After every row comes roughly how far along a hidden order it lies, from 0 to 9.
(in the rows, 128 means zero)
[125 148 127 132 132 137 131  99 134 109 118  99 120 143 130 160 128 127
 114 125 128 131 126 149 117 129  95 137 155 155 121 155 145 122 149 133
 110 128 109 135 145 141 109 159 116 124 118  71 142 131 101 119 112 148
 121 103 150 119  63 135 114]
8
[122 135 115 130 126 108 149  86 146  95  97  68 115 152 134 136 109 124
 120 113 125 124 156 147 134 113 102 108 148 166 116 175 137 132 128 127
  69 113  94 133 193 133 103 107 105 157 148  11 164 145  68  74  74 158
 109  77 225 148 113 147 130]
2
[129 134 125 140 126 137 131 112 135 107 115  98 123 149 128 135 128 123
 121 127 126 126 142 157 122 132 112 131 143 151 120 154 138 122 139 130
 103 121 108 133 145 140 113 140 113 133 133  39 144 128 119 110 114 142
 120  99 163 130  91 139 124]
9
[133 113 117 136 116 121 146 130 150 128 121 118 124 155 130  82 101 115
 156 126 123 132 167 135 159 121 134  67 114 114 118 140 110 132 102 130
  89 109 115 128 222 140 131  68 117 154 186  76 144 134  65  71  90 124
 116 111 189 148 180 141 171]
9
[128 136 182  91 100  73 137 117 173 136 134 149 115 121 114 185  90 154
 143 124 137 149 130 102 128 161 118 115 130 112  99 125 140 135 124 155
 134 135 121 126 133 149 140 111 138 132 143 243 105 138 115 216 103 111
 126 114  76 204 130 171 114]
3
[133 149 140 131 117 124 143  88 160 110 121  87 112 162 124 181 111 130
 127 122 130 138 145 177 127 132  98 119 154 149 101 169 143 125 144 152
  92 112  97 133 190 156 111 147 108 143 148  58 154 131  89 124  93 152
 114  68 175 171  81 160 116]
6
[140 132 154 107  95  76 156  99 183 121 116  91 107 160 126 163  79 125
 162 110 131 144 166 161 155 129 111  82 143 135  84 158 126 141 100 167
  70  98  96 114 250 160 125  68 101 164 192 109 164 144  34  94  62 146
 106  63 196 219 122 179 129]
0
[124 171 162 129 136 145 117  94 127 115 129 109 120 131 121 198 149 139
  87 131 133 131  96 152  89 143  91 185 165 165 120 152 147 118 176 138
 140 143 111 139  48 142  94 231 125 101  71 127 130 124 184 186 149 144
 134 109  86 130   1 135  84]
6
[136 139 170  89 101  85 128 114 152 148 141 143 120 118 120 196 102 151
 142 118 138 145 108 118 127 138 124 133 139 120 101 114 137 137 116 164
 142 131 132 107 101 142 143 136 129 145 127 246 113 133 110 213 132 124
 128 122  72 202 118 140 101]
5
[134 129 179  89  95  66 142 119 175 144 136 138 117 122 119 186  87 154
 150 115 136 149 136 112 145 153 132 120 123 104  97 120 133 140 106 162
 127 128 125 116 162 146 144  86 134 140 156 255 114 145  88 198 104 114
 123 113  96 207 143 163 127]
3
[118 124 173  98 108  84 142 133 178 129 132 159 116 122 112 153  89 153
 141 136 136 145 136  92 134 158 127 136 112  92 108 117 132 126 115 136
 147 142 121 149 161 141 137 112 148 131 139 236  97 134 132 216 124  95
 131 115  70 179 171 158 139]
6
[122 108 106 127 126 101 148 123 110 106 104  95 128 130 138  73 110 120
 145 111 124 121 152 125 148 105 134  66 123 147 137 142 121 140  96 116
  93 115 123 117 160 114 119  66 118 146 165  53 150 144  63  99  84 140
 114 110 216 125 209 130 160]
6
[136 148 139 140 126 131 139  96 152 115 119 103 111 154 125 173 105 122
 132 129 127 131 147 167 137 132 103 118 143 138 113 161 132 121 144 148
  91 111  98 135 193 152 113 119 111 143 148  43 150 125 104 123  93 143
 116  77 173 168  83 160 122]
8
[128 163 162 103 104  89 129  79 156 114 126 100 111 131 118 248 120 150
 112 122 135 142 110 153 106 150  87 158 163 158 102 153 158 123 157 157
 122 134 103 128  99 153 109 178 125 119 106 148 131 137 140 197 118 145
 123  85 108 179  44 151  82]
3
[133 141 177 102  99 104 133 121 169 143 142 150 116 132 114 189 104 158
 138 131 135 152 129 123 125 158 126 145 118 102  96 115 132 126 129 155
 137 133 120 136 136 151 144 129 137 133 142 219 104 126 130 209 109 111
 130 114  70 195 119 159 122]
7
[117 169 180  96 124  85 124  81 148 104 120 117 107 118 118 253 116 161
  92 123 139 136  84 145  86 161  93 182 167 165 113 152 168 120 168 148
 141 154 114 140  47 146 109 204 133 109  73 201 117 137 177 215 127 138
 130  89  78 164  40 145  78]
0
[125 164 136 128 139 148 109 102 131 117 129 115 122 132 119 193 151 137
  87 136 132 127  99 160  90 130  98 182 164 166 123 151 158 113 184 139
 142 139 114 140  45 138 109 227 126 104  86 125 127 119 193 180 177 145
 133 101  85 120  10 140  78]
7
[135 123 135 131 107 106 156 108 169 120 117  95 115 163 126 127  89 133
 162 121 127 140 171 153 154 130 119  86 130 126  99 152 123 132 107 159
  70 102  97 124 254 152 125  72 107 169 192  86 149 138  40  89  63 135
 113  81 199 188 150 166 142]
4
[132 135 124 129 125 120 136 111 139 120 119  98 124 137 130 132 115 123
 134 118 126 130 145 151 133 116 117 116 143 145 113 148 133 133 121 138
  99 115 114 121 165 133 122 110 116 137 137  89 149 132  86  84 103 143
 120 100 158 156 116 136 125]
8
[138 123 110 140 124 125 140 119 123 123 120  94 125 147 138  93 116 110
 148 115 123 126 156 151 150  99 130  85 137 146 120 146 122 138 109 134
  86 101 118 106 199 131 125  96  99 155 165  53 155 132  58  61 106 153
 116  90 199 142 142 134 138]
8
[140 124 151 113 101 103 142 130 174 149 135 129 122 140 122 143  90 131
 168 125 129 145 155 122 159 141 139  91 115  93 101 120 115 139  96 151
 110 109 119 125 205 147 145  82 124 153 178 176 129 131  67 139  99 119
 121 118 135 199 185 161 148]
7
[128 169 160 133 126 167 114 101 172 130 140 135 112 150 107 227 138 139
  90 146 134 143 111 162  91 169  95 180 153 130 106 146 153 105 191 152
 153 138 104 159  96 166 118 239 130 102  90 151 118 111 211 192 159 137
 136 100  79 147   1 160  89]
7
[134 137 167 107 107 112 125 130 167 146 146 157 120 129 115 188 102 137
 136 133 133 146 127 124 132 150 132 134 118  94 104 111 128 128 122 150
 146 131 129 128 130 148 149 145 136 126 142 232 104 120 131 203 138 110
 131 125  77 187 117 152 121]
9
